Here is a tiny trained network, its code and every weight. The questions are about switching its units off for an input and a target symbol, where a switched-off unit gives its printed mean instead of its output.

import numpy as np


def w(rows, s, z=0):
    codes = np.array(rows[::2]) - 128.0
    scale = np.full(codes.shape[1], s)
    scale[-1] = z or s
    return codes * scale


def f(y):
    return np.maximum(y, 0)


def softmax(a):
    e = np.exp(a - a.max(-1, keepdims=True))
    return e / e.sum(-1, keepdims=True)


def log_softmax(a):
    a = a - a.max(-1, keepdims=True)
    return a - np.log(np.exp(a).sum(-1, keepdims=True))


def net(x, mask):
    ids = ['ΘΛΦΩαβγδεμξτ'.index(c) for c in x.split()]
    T = len(ids)
    res = E[ids] + P[:T]
    u = 0
    for l in range(2):
        q, k, v = (res @ M[l].T for M in (Q, K, V))
        z = softmax(np.where(np.tri(T) > 0, q @ k.T / 3**0.5, -1e9)) @ v
        res = res + np.where(mask[u], z, O[l][:, -1]) @ O[l][:, :-1]
        u += 1
        y = f(res @ A[l][:, :-1].T + A[l][:, -1])
        res = res + np.where(mask[u : u + 12], y, B[l][:, -1]) @ B[l][:, :-1]
        u += 12
    return log_softmax(res[-1] @ U[:, :-1].T + U[:, -1])


Q, K, V, O, A, B = {}, {}, {}, {}, {}, {}
E = w([
[213,190,102,123,197,213,90,113],'Θ',
[251,208,131,51,181,196,133,115],'Λ',
[123,106,101,105,132,200,190,125],'Φ',
[77,108,182,107,168,95,218,116],'Ω',
[170,127,176,125,108,104,192,98],'α',
[124,117,73,109,146,126,129,69],'β',
[127,76,207,186,114,158,63,106],'γ',
[156,76,148,96,112,55,126,141],'δ',
[64,145,123,122,127,77,67,146],'ε',
[189,165,91,192,140,80,91,136],'μ',
[218,106,71,100,46,113,133,150],'ξ',
[122,219,120,138,50,135,83,118],'τ',
],0.017)
P = w([
[179,163,214,1,200,202,107,155],'0',
[163,156,202,25,178,192,132,150],'1',
[155,137,199,37,162,173,114,146],'2',
[154,134,179,68,151,167,130,142],'3',
[147,123,171,88,137,153,137,136],'4',
[136,116,158,104,123,146,147,139],'5',
[132,110,145,133,112,138,142,131],'6',
[118,99,132,143,93,123,156,132],'7',
[117,99,120,164,74,120,159,131],'8',
[104,93,108,180,64,101,158,124],'9',
[96,86,99,199,49,101,172,125],'10',
[92,72,86,217,33,85,166,122],'11',
[82,72,75,233,26,88,180,119],'12',
[70,70,67,241,22,89,212,131],'13',
],0.0076)
Q[0] = w([
[78,154,139,98,90,108,60,211],'0.h0',
[85,172,85,101,129,120,105,125],'0.h0',
[61,254,146,129,68,155,124,163],'0.h0',
],0.021)
K[0] = w([
[184,201,178,7,227,173,91,184],'0.h0',
[150,129,175,123,147,131,159,168],'0.h0',
[186,137,153,60,219,186,143,97],'0.h0',
],0.015)
V[0] = w([
[90,20,150,118,141,210,63,185],'0.h0',
[118,83,72,83,164,101,62,2],'0.h0',
[109,112,117,124,167,207,207,121],'0.h0',
],0.0084)
O[0] = w([
[124,105,199,216,150,154,37,132,35],'0.h0',
[125,154,84,143,157,41,61,3,161],'0.h0',
[171,144,111,208,187,112,188,116,250],'0.h0',
],0.0067,0.0013)
A[0] = w([
[115,55,140,194,121,136,173,124,128],'0.n0',
[58,162,12,156,159,194,65,123,96],'0.n1',
[118,35,24,50,119,252,84,116,51],'0.n2',
[22,210,39,98,243,138,105,225,25],'0.n3',
[140,182,167,193,145,70,97,216,91],'0.n4',
[116,126,109,128,104,69,91,63,70],'0.n5',
[139,110,93,72,179,146,172,62,69],'0.n6',
[143,134,143,119,198,2,125,201,194],'0.n7',
[150,140,228,186,84,48,159,187,139],'0.n8',
[70,115,99,165,175,102,129,139,144],'0.n9',
[83,136,23,93,164,154,104,180,182],'0.n10',
[46,133,81,112,200,210,106,57,4],'0.n11',
],0.0064,0.0031)
B[0] = w([
[169,141,71,122,150,145,100,92,207],'0.n0',
[156,85,139,104,100,121,138,129,196],'0.n1',
[118,203,192,164,134,108,63,100,252],'0.n2',
[130,93,148,191,147,126,1,53,147],'0.n3',
[92,170,104,39,93,69,159,120,165],'0.n4',
[135,116,132,111,114,210,161,199,179],'0.n5',
[147,151,101,87,159,83,146,63,245],'0.n6',
[79,106,94,85,114,189,71,122,194],'0.n7',
[122,92,90,61,96,177,127,119,203],'0.n8',
[157,111,143,170,121,184,122,126,160],'0.n9',
[128,140,139,128,125,131,115,101,215],'0.n10',
[109,126,192,202,145,117,78,102,181],'0.n11',
],0.011,0.0034)
Q[1] = w([
[105,184,98,114,134,116,117,169],'1.h0',
[77,170,175,83,42,155,98,85],'1.h0',
[144,117,65,89,112,251,100,53],'1.h0',
],0.021)
K[1] = w([
[169,176,179,126,147,114,126,122],'1.h0',
[120,196,94,163,52,86,92,204],'1.h0',
[89,52,50,218,7,92,160,103],'1.h0',
],0.017)
V[1] = w([
[19,95,24,106,219,152,88,183],'1.h0',
[249,56,64,87,152,47,78,223],'1.h0',
[130,22,205,107,147,122,180,86],'1.h0',
],0.011)
O[1] = w([
[87,149,2,94,179,229,72,131,36],'1.h0',
[170,65,116,112,223,63,98,226,122],'1.h0',
[172,5,75,113,74,162,147,60,1],'1.h0',
],0.0082,0.0046)
A[1] = w([
[173,112,129,183,161,129,151,121,109],'1.n0',
[101,129,133,135,170,118,113,174,115],'1.n1',
[142,133,152,134,174,181,197,147,119],'1.n2',
[98,101,109,90,83,88,119,131,169],'1.n3',
[105,116,139,91,120,140,183,160,171],'1.n4',
[5,82,153,134,156,95,152,136,104],'1.n5',
[44,94,173,134,191,131,152,99,107],'1.n6',
[129,117,105,93,116,166,125,118,9],'1.n7',
[140,110,144,155,156,77,139,155,26],'1.n8',
[140,103,168,149,114,177,113,126,156],'1.n9',
[167,92,89,162,163,137,139,138,103],'1.n10',
[81,94,129,135,118,127,109,139,2],'1.n11',
],0.014,0.0058)
B[1] = w([
[145,146,171,125,210,188,161,98,238],'1.n0',
[111,80,71,170,159,97,213,122,236],'1.n1',
[165,214,55,80,58,177,122,192,253],'1.n2',
[118,210,159,143,219,216,137,102,224],'1.n3',
[143,30,179,151,167,62,151,143,210],'1.n4',
[195,163,115,56,69,152,19,141,170],'1.n5',
[60,125,48,198,17,128,182,114,188],'1.n6',
[213,133,191,122,3,54,65,135,211],'1.n7',
[217,92,2,161,52,165,45,116,224],'1.n8',
[73,74,109,200,150,99,193,172,233],'1.n9',
[89,132,224,56,122,189,159,111,199],'1.n10',
[169,196,53,163,151,124,170,125,145],'1.n11',
],0.0093,0.0051)
U = w([
[158,139,132,185,201,172,100,97,79],'Θ',
[187,160,87,88,160,127,142,90,2],'Λ',
[146,137,75,160,145,184,170,121,112],'Φ',
[130,90,72,79,87,131,144,104,70],'Ω',
[153,87,116,99,152,97,189,110,80],'α',
[134,111,68,131,165,89,140,1,156],'β',
[93,59,125,199,145,154,108,128,140],'γ',
[124,75,143,74,172,148,91,125,189],'δ',
[110,134,78,132,135,170,45,106,116],'ε',
[111,123,64,126,199,90,142,137,189],'μ',
[187,107,91,162,139,101,100,121,80],'ξ',
[118,150,160,130,123,92,114,132,178],'τ',
],0.0061,0.0054)

Each question gives the input, a string of symbols that net reads in full, and the target symbol t.
The units are the heads (3 rows each of Q, K, V and O) and the neurons (one row each of A and B). Each row of codes is followed by its name. A weight is (code - 128) times the scale printed after its matrix; where a second scale follows, it is the last column's (O, A, B and U).
mask holds one flag per unit, layer by layer, with each layer's heads first. A switched-off unit (its flag False) gives its mean, the last column of its rows in O or B, instead of its output. The means were averaged over made-up inputs and are rounded, as every weight is.
A unit's drop is (log p(t) with every unit on - log p(t) with that unit switched off) / (log p(t) with every unit on - log p(t) with every unit switched off).
The circuit of an input: a set's keep is (log p(t) with only the set's units on - log p(t) with every unit switched off) / (log p(t) with every unit on - log p(t) with every unit switched off). Starting from the 12 units with the biggest drops (on a tie, the unit counted first), units are removed one at a time, each time the one whose removal leaves the highest keep (on an exact tie, the one counted first), for as long as the keep stays at least 0.8.
circuit, biggest first: the units of the circuit, biggest drop first
most important unit: the unit with the biggest drop
top k neurons: the k neurons with the biggest drops, biggest first
top k neurons in layer l: the k neurons of layer l with the biggest drops, biggest first
input β τ Θ Φ δ ε Φ ε δ, target ε: circuit, biggest first => 1.h0, 0.n7
input Λ τ μ ξ δ μ ε Φ δ Φ Φ μ Λ Λ, target μ: top neuron => 1.n1
input Φ α Θ Φ Λ Φ Λ, target Φ: circuit, biggest first => 0.h0, 1.n2, 1.h0
input Θ α Λ Θ μ, target μ: top 2 neurons => 0.n7, 1.n1
input μ τ ξ τ Θ α Φ α, target α: top 2 neurons in layer 0 => 0.n2, 0.n8
input ξ β Θ Φ β β, target β: circuit, biggest first => 0.h0, 0.n6
input Λ Ω Φ β δ Θ, target δ: circuit, biggest first => 1.h0, 1.n10, 0.n2
input ξ τ Φ Ω ε β Φ τ Ω β, target τ: circuit, biggest first => 1.h0, 0.h0, 0.n2
input Λ Φ Ω Φ Φ γ Φ, target γ: circuit, biggest first => 0.h0, 1.n9, 1.h0
input Θ Φ Θ Φ Θ β Λ Θ γ τ Φ, target τ: circuit, biggest first => 1.h0, 0.h0
input τ μ β Φ γ, target γ: circuit, biggest first => 1.n9, 0.n6
input ξ γ Λ Θ μ ξ τ Φ μ μ β Φ δ, target δ: top 2 neurons => 0.n8, 0.n2
input ξ Θ Θ, target ξ: top 2 neurons in layer 1 => 1.n8, 1.n3
input Θ γ Φ ε Λ Ω Φ μ ξ δ Λ Φ, target δ: top 4 neurons in layer 0 => 0.n2, 0.n0, 0.n8, 0.n7
input Φ β Θ α Φ μ μ μ Φ β, target μ: top neuron in layer 0 => 0.n2
input ξ Ω δ, target ξ: circuit, biggest first => 1.h0, 1.n8
input μ β β β Φ α Φ Θ Θ Θ Φ β Φ, target β: circuit, biggest first => 0.h0, 1.h0, 1.n2
input Φ μ γ, target μ: circuit, biggest first => 1.h0, 1.n1, 0.n7, 0.n2
input ε Φ τ β β β μ Φ β δ β, target δ: top 2 neurons in layer 0 => 0.n2, 0.n5
input γ Λ τ β Φ, target τ: circuit, biggest first => 0.n2, 1.h0
input μ Λ Λ α Φ Φ Φ β Λ μ ξ Φ γ, target ξ: top 2 neurons in layer 1 => 1.n8, 1.n5
input β β ξ β Θ β τ δ τ Λ ξ β β, target ξ: circuit, biggest first => 1.h0, 1.n8
input Φ δ ε Φ Φ, target ε: circuit, biggest first => 1.h0, 0.n2, 0.n7
input Φ Φ Λ β Φ ξ τ β μ Φ ε, target ε: circuit, biggest first => 1.n5, 0.n7
input Φ ξ Φ Φ Θ Θ γ Φ α μ Φ γ β, target γ: most important unit => 0.h0
input β μ β Φ β τ Λ Φ β Λ ε, target ε: top 2 neurons => 0.n7, 0.n3
input Φ μ Φ β Θ Ω α Φ Θ β μ Φ δ Φ, target δ: top 2 neurons => 1.n10, 0.n0
input ξ Φ Ω β, target β: top neuron in layer 1 => 1.n2
input β ε Λ β Φ, target β: top 2 neurons => 0.n5, 0.n8
input β Ω Φ β Θ ξ μ μ μ, target μ: top 2 neurons in layer 1 => 1.n1, 1.n7
